In the rows, zero is written as 128.
Each row of numbers belongs to one of the nodes below and depends on some of the facts about them. Some rows are named. Which node is each other row?

Facts:
lisi α:b η:f ρ:k
grutreper α:b Θ:naro η:f ρ:j
zadrul α:c Θ:sikloka η:h ρ:j
pusker α:c Θ:mome, zadrul
brastur α:b Θ:maplu, nilam
guvul α:b η:e ρ:j
livek α:a η:h ρ:j
kinik α:a Θ:zadrul η:i ρ:j
zaples α:a
nuper α:b Θ:dadam, ragus η:d ρ:k
drastok α:a Θ:zosak η:e ρ:j
grivu α:c Θ:sikloka, rezibros
niku α:b Θ:kaganek η:e ρ:k
naro α:a η:f ρ:k
vaflom α:a Θ:flelu η:e ρ:j
niker α:a Θ:dozil η:i ρ:k
zokik α:a Θ:ragus, bropam η:f ρ:k
legel α:c η:e ρ:j
lokel α:a η:d ρ:j
klonel α:c η:d ρ:k
kazun α:b Θ:flupagos
sikloka α:c η:e ρ:k
ruklu α:c Θ:kazun η:f ρ:j
govum α:a η:i ρ:j
fafon α:a η:g ρ:k
rezibros α:c Θ:lifel, lokel
lifo α:b Θ:kigus, fepude η:f ρ:k
nilam α:b Θ:sikloka, kaganek η:e ρ:k
klifli α:b Θ:lifo η:g ρ:j
laga α:a Θ:bradru η:d ρ:j
dozil α:b Θ:kazun
maplu α:c η:d ρ:k
bigrem α:a η:f ρ:j
rudroral α:a Θ:legel, kaganek η:d ρ:k
mome α:c Θ:sikloka, flelu, kluser η:h ρ:j
bostu α:b η:d ρ:j
bradru α:b
giklotrim α:c Θ:bostu, legel η:d ρ:j
nore α:b η:d ρ:k
kiplur α:c η:h ρ:j
flupagos α:a Θ:lifel η:e ρ:j
fepude α:a η:e ρ:k
bropam α:b Θ:livek, legel, dozil η:d ρ:j
dufum α:a Θ:zosak η:e ρ:j
tolam α:b η:e ρ:k
dadam α:a Θ:giklotrim, flaki η:f ρ:k
skogo α:b η:d ρ:j
flaki α:a η:d ρ:k
tutram α:a η:d ρ:k
flelu α:a Θ:sikloka
falus α:b Θ:zadrul, dozil η:e ρ:k
kluser α:c Θ:sikloka
skufur α:a Θ:bostu, fepude
skogruta α:c Θ:ruklu η:d ρ:j
kigus α:a Θ:lifel η:h ρ:k
ragus α:c η:d ρ:j
zosak α:b η:h ρ:j
lifel α:a Θ:sikloka η:d ρ:j
lunin α:c η:d ρ:j
fatem α:a Θ:livek η:d ρ:j
kaganek α:a Θ:lifel η:d ρ:j

Some nodes and their rows:
skogruta: [144 141 145 136 121 112 114  86 108  83 149 154 184 125  91 148 153 151
 119]
pusker: [129 114  84 163 142 100 132 139 135 142  88 132  86 137 116 121 159 138
 128]
mome: [ 94 146  79  98 128 121 139 140 138 111 118 131  90 127 100 136 116 124
 162]
dozil: [126 107 101 120 153 135 131 134 127 158 107 112  92 144 142 118 144 139
 118]
livek: [ 95 136 140  73 132 145 130 146 135 119 166 103  66 125 122 132 122 115
 153]
fatem: [141 137 190 146 124 115  98  89 109  88 175 127 182 120 109 152 152 141
 107]
dufum: [ 82 164 127  63 105 110 148 122 153 129 115 114  35 126 133 139 115 109
 119]
nuper: [170 125 182 166 112 118 132 104 114 130 159 147 225 141 150 155 125 149
 104]
dadam: [159 109 123 220 154 188  92 171 138 158 181 107 163 117 144  89 125 115
 181]
zokik: [153 105 135 235 147 195 101 169 141 147 182 108 163 120 150  91 127 126
 183]
lifo: [154 122  71 205 161 187  95 172 134 169 148 114 191 124 154  89 107 124
 175]
klifli: [ 90 147  17 125  55 122 110 164 125 111 149 113  49 140 166 129  91 108
 123]
bostu: [152 153 150 100 135 114  90  98 100 111 158 135 215 131 114 148 129 137
 101]
klonel: [177 112 168 161 120 116 139 100 117 106 141 176 189 129 119 155 133 137
 111]
lunin: [152 154 143 127 128 110 104  86 109  76 149 158 177 125 101 144 145 142
 112]
nore: [173 119 167 161 123 125 138 101 112 120 143 153 216 130 145 149 120 144
  95]
kiplur: [102 161  96  80 133 128 131 137 137 110 126 134  65 129 115 127 109 118
 159]

Rows to name:
[157 121  90 210 162 212 107 158 135 159 153 120 160 125 154  77 101 129
 172] => lisi
[151 142 156 108 123 117 110  90 103  90 166 152 166 131  94 149 156 139
 122] => ragus
[152 148 153 125 115  93  95  95 106  93 163 149 186 129  92 154 152 139
 119] => giklotrim
[107 175  73  65 143 159 136 123 138 140 149 116  86 129 143 132  97 119
 137] => zosak
[145 138 186 142 137 109  93  89 111  73 144 145 168 116 118 133 135 141
  98] => laga
[170 105 211 156 119 116 133 112 112 121 165 140 195 122 128 161 136 129
  95] => flaki
[132 137  62 185 164 197  86 149 130 121 164 119 132 118 101  80 141 130
 194] => ruklu
[146 157 150 120 132 122  96  82 104  95 147 141 201 126 127 136 128 145
  99] => skogo
[128 112 130 146 145  85  99 145 136 148 107 102  96 136 130 122 151 124
 112] => skufur
[163 101 196 181 112 107 130 107 114 114 158 133 231 120 130 162 145 139
 104] => rudroral
[170 107 152 159 116 118 151 106 112 118 140 171 203 123 113 153 141 138
 109] => maplu
[126 116  89 146 152 110 121 136 132 156  83 118 113 147 144 117 138 143
 110] => brastur
[114 106 126 123 127 119 173 160 142 148 129 121 123 121 135 139 102 113
 148] => kigus
[ 84 151 117  24  99 105 158 141 135 137 111 129  35 145 103 144 121 109
 150] => legel
[140 151 158 129 124 127  97  87 103  97 171 126 205 135 124 148 141 149
 106] => bropam
[130 164 168 120 122 118 122 113 128 116  79 104 195 102 114  94 156 140
 136] => kinik
[132 151  78 191 169 206  59 147 131 127 148 111 136 124 141  63 107 133
 174] => grutreper
[102 124 127  70  97 125 192 144 148 165  82 135  68 146 163 139  83 115
 125] => tolam
[136 120 107 116 161 128 119 138 129 146  89 122  63 145 149 100 128 136
 110] => bradru

Now the same nodes, written a new way:
Known rows:
tolam: [109 111 131 141 181 166 100 134 141 118  78 161 117 178 108 158  84 116
 137 124  95 151  98 177 115 133 123 141 130 147 183  90 130 181 170 115
 132 150  66 143  52 121 159 122]
zosak: [158 192 101 132 147 132 186  92  90 215  64 130 120 139 147 109 153 100
  95 103 103 108 111 134 148  82  91 138 126 115 148 159  97 145 146 121
 118 102 121  53 168  62 120 111]
skogo: [105 139 119 127 103 115 159 110 168 120 141 113 111 157 174  91  83 109
 170 158 157 174 152 109 143  95  99 104 162 102 124 128 124 136 159 134
 157 104 169 108 152 110  84 128]
legel: [ 97 105 146  92 186 152 104 130 143 123  95 133 143 128 127 134 156  80
  61 108 114 173 137 169 139 168  71 107 115 145 162 168 181 145 145  78
 144  97  90 146 104 162  82 135]
lunin: [106 128 127 128 102 109 153 133 163 101 143  99 124 100 169  94 127  94
 134 145 188 151 172 142 128 133 112 111 144 106 105 146 144 105 136 106
 163  93 182 124 149 129  72 170]
grutreper: [116 158 148  63 149 115 148  77  92 157 132 149 128 136 141 128 149 118
 121 126  96 168 107  75 123  82 110 170 162 114 176 152  82 137  62 170
 123 142 168 111 126 186  99 130]
laga: [138 105 126 119  86 115 128 115 155 115 187  79 136 121 174  82 120 132
 176 153 157 131 156  89 147 145 117 100 138 120  86 140 139 126 134 147
 140  93 129 106 159 130 108 129]
sikloka: [126  97 136 153 176 162  88 152 132  95  62 151 141 122  71 142 124 115
 112 109 121 133 123 206  92 163 133 137 102 167 168 130 155 159 170  99
 145 134 104 186  50 139 144 161]
ruklu: [103 136 146  90 158 108 124 114  69 134 128 117 128  85 113 141 192 108
  97 134 130 144 127 108 138 105 148 192 149 127 181 180  91  92  60 137
 144 117 196 132 129 215  83 142]
zokik: [161 116 161 115 155 125 109 137 103 100 122 130 131 132  93 143 165 155
 171 126  99  97 111  98 104  92 176 189 123 155 135 101  93 115  41 179
 100 169 121 144 103 176 164 161]
kiplur: [155 174 108 125 155 124 173 132 104 189  75 126 133  75 133 125 194  88
  89  95 153 105 144 171 159 131 103 125 100 152 129 181 110 122 114  92
 124  97 158  83 164  69  82 143]
niker: [141 157 152 125  92 116  80 158 103 102 188 138 124 164  75 174 118 175
 112 109 136  59  63 113 110 137 123 180 102 147 103  85 135 127 114  94
 148 166  88 181 162  65 164 129]
zaples: [118 114 147 150 113 144 131 132 125 149 121 152 140 114 105 143 124 130
 120  92 117 112 143 109 131 158 150  96 127 110 100 127 132 106  89 126
 122 158  97 116 167 134 170 100]
vaflom: [129  79 152  93 144 168  94 117  99 144 142 105 159 144 122 104 139 112
  96 116  92 157 109 117 145 204  86 120 119 148 139 168 140 170 141 127
 126  86  42 133 110 156 123 108]
maplu: [112 131 109 173 122 118 135 154 180  72 121 119 113 106 132 117 103 136
 172 153 195 116 167 166 114 113 168 144 129 129 111  74 148 101 153 116
 142 129 163 151 107 113 117 202]
fatem: [140  96 128 126 103 114 128 123 169 111 189  81 128 138 179  87 133 117
 172 173 144 124 155 102 150 126 135  90 134  96  81 151 140 125 133 142
 140  84 133 113 171 124 100 134]
kluser: [112 127 126 146 120 124 133 122 104 149 109 166 145  92  85 162 144 130
  67 100 126 133 140 150 128 147 148 105 120 115 108 144 131 104 159 120
 123 152 183 137 116 154 140 150]

Name these rows:
[131 170 178 102  87 108 116 135 104 130 175 121 133 175 104 126 136 147
  92 129 142 100  80  91 121 171  70 131 120 116 114 157 140 124  73  91
 173 131  97 168 208  88 116 121] => govum
[120 153 134 118 136 115 164 129 118 113 108 192 118 143  93 161 131 147
 149 151  91 107  80 115 112  52 170 188 139 146 176  75  53 152  83 179
  99 169 142 146  75 183 133 144] => lifo
[158 139 173 116 157 142 112 131 112 111 116 144 136 116 105 132 146 149
 183 120 106 104 115 105  86 103 166 190 137 161 138 103  95 109  29 167
 116 174 115 146 115 175 170 165] => naro
[121 170  85  80 114 129 164 156  55 145 140 182  80 189 149  91  92 136
  52 165 123 154 127 157 131 115 114 115 130  75 139 150 117 120  89 132
  94 111 131  98 120 148 126  62] => klifli
[150 172 165  81  76 123 106 135  92 130 198 110 135 157 115 143 160 151
  77 103 140  90  75  73 126 176 100 126 109 112 136 173 144 117  96  97
 167 132 106 171 188  85 114 108] => kinik
[127 114 136 140 106 130 128 135 127 148 135 152 138 107 112 154 133 139
 113 108 107 107 123  99 143 163 158 101 122 124 104 120 141 105 116 137
 103 153  98 119 157 147 152  96] => skufur
[186 152 136 121 143 135 147 132 117 196 104 107 143 121 130 118 193  93
 132 102 105  91 125 149 163 125 119 100 104 129 101 198 104 135  73 115
 123  90  98  70 189  60 123 119] => livek
[125 130  86 168 117 114 139 132 167  95 135 114 101 167 147 117  85 163
 193 160 157 142 135 134 130  73 156 138 141 112 129  61 121 127 180 153
 123 157 163 131 101  98 133 146] => nuper
[109 111 139 106 162 151 127 107 123 142  90 134 132 173 131 130 109  94
  99 132  89 195 106 144 138 147  60 106 139 126 190 158 138 179 152 116
 154 111  78 121  99 132 109  90] => guvul
[ 97 134 104 109 116  96 134 134 183 103 157 104 127 102 170  93 158 118
 136 153 188 153 157 128 138 122 115 111 135 117 110 136 176 101 169 117
 132  95 186 118 153 157  62 144] => giklotrim
[114 146 107 168 113 125 145 136 179  95 128 134 105 154 147 116  61 150
 202 163 157 133 141 143 118  77 155 139 148 118 120  63 124 138 172 133
 138 148 156 126 116  89 134 161] => nore

The same nodes again, as new rows of numbers:
Known rows:
fafon: [110 140 105 140  92 115 129 126 112 118 142 140 116  97 132 104  55 139
 166 129 161 142 133 124]
zosak: [ 86  74  82 157 108 125 107  93 144 111 149 120 141  90  93 170  75 172
 201 164 219 147 148 153]
dozil: [ 84  82  88 138 115 139  96  95 154 138 150 171 130  75 135 154 101 167
 173 120 120 179  93 134]
bropam: [100 110  98 127 111 131 127  94 151 113 141 153 135  99 120 129 109 179
 194 154 168 145 130 174]
lokel: [ 92 108  78 116  96 135 109  89 148 101 149 147 125  87 117 117  94 161
 182 159 173 126 133 160]
nuper: [ 81 112 102 121 115 133 128 121 134 118 132 155 129  98 119 140  63 150
 181 115 158 162 138 157]
giklotrim: [ 66  99 106 131  90 139 108 106 142  97 133 124 142  94 119 133 108 152
 184 145 179 163 125 163]
lunin: [ 99 123  93 128 101 105 105 116 149 109 168 145 135  92 113 114  96 138
 194 160 156 130 142 158]
flaki: [ 49 120 122 116  97 164 129 114 123 101 111 134 127  85 146 124  82 162
 171 113 167 172 119 154]
sikloka: [ 77 101 102 122  96 113  96 126 120 102 151  99 118 103 117 154  54 137
 170 114 193 180 143 154]
grivu: [ 65  77  86 139  96 136  84 111 147 126 152 146 134  74 132 154  89 132
 163 106 123 193  86 125]
skogruta: [112 130  92 129 109 101  98 124 145 116 158 140 125  94 112 107 102 149
 191 160 155 134 132 166]
maplu: [ 71 136 106 127 103 114  99 152 131 107 148 147 119  95 122 118  57 149
 188 117 138 158 130 145]
kiplur: [ 93  95  79 150 103 115 100 111 137 101 148 107 163  92 110 120  88 144
 177 163 186 173 159 148]
flupagos: [121 122 102 118 115 110 104  84 136 109 171 120 129  88 116 115 107 166
 192 160 186 130 141 184]
kinik: [111 116  96 106 102 117 120  92 135 130 146 131 107  74 122 134 100 165
 184 156 156 143 175 158]
skufur: [ 72  88 102 124 103 158  92  97 151 136 149 156 126  66 137 140 108 147
 166 118 116 175  88 120]

Which node is each row?
[ 83 118 107 110 105 132 116 110 120 101 150 112 113  92 124 143  65 154
 177 118 184 168 144 159] => fepude
[ 78 115  97  98 104 129 124 117 114 130 128 120  97  75 139 151  63 152
 169 119 154 178 175 136] => niker
[ 84 109 101 127 112 136  88  97 149 137 157 163 129  66 142 123 109 153
 174 129 112 158  88 134] => zaples
[128 115 103 119 129  93 121  78 141 108 170 134 134  96 104 132 102 170
 200 162 198 139 144 191] => guvul

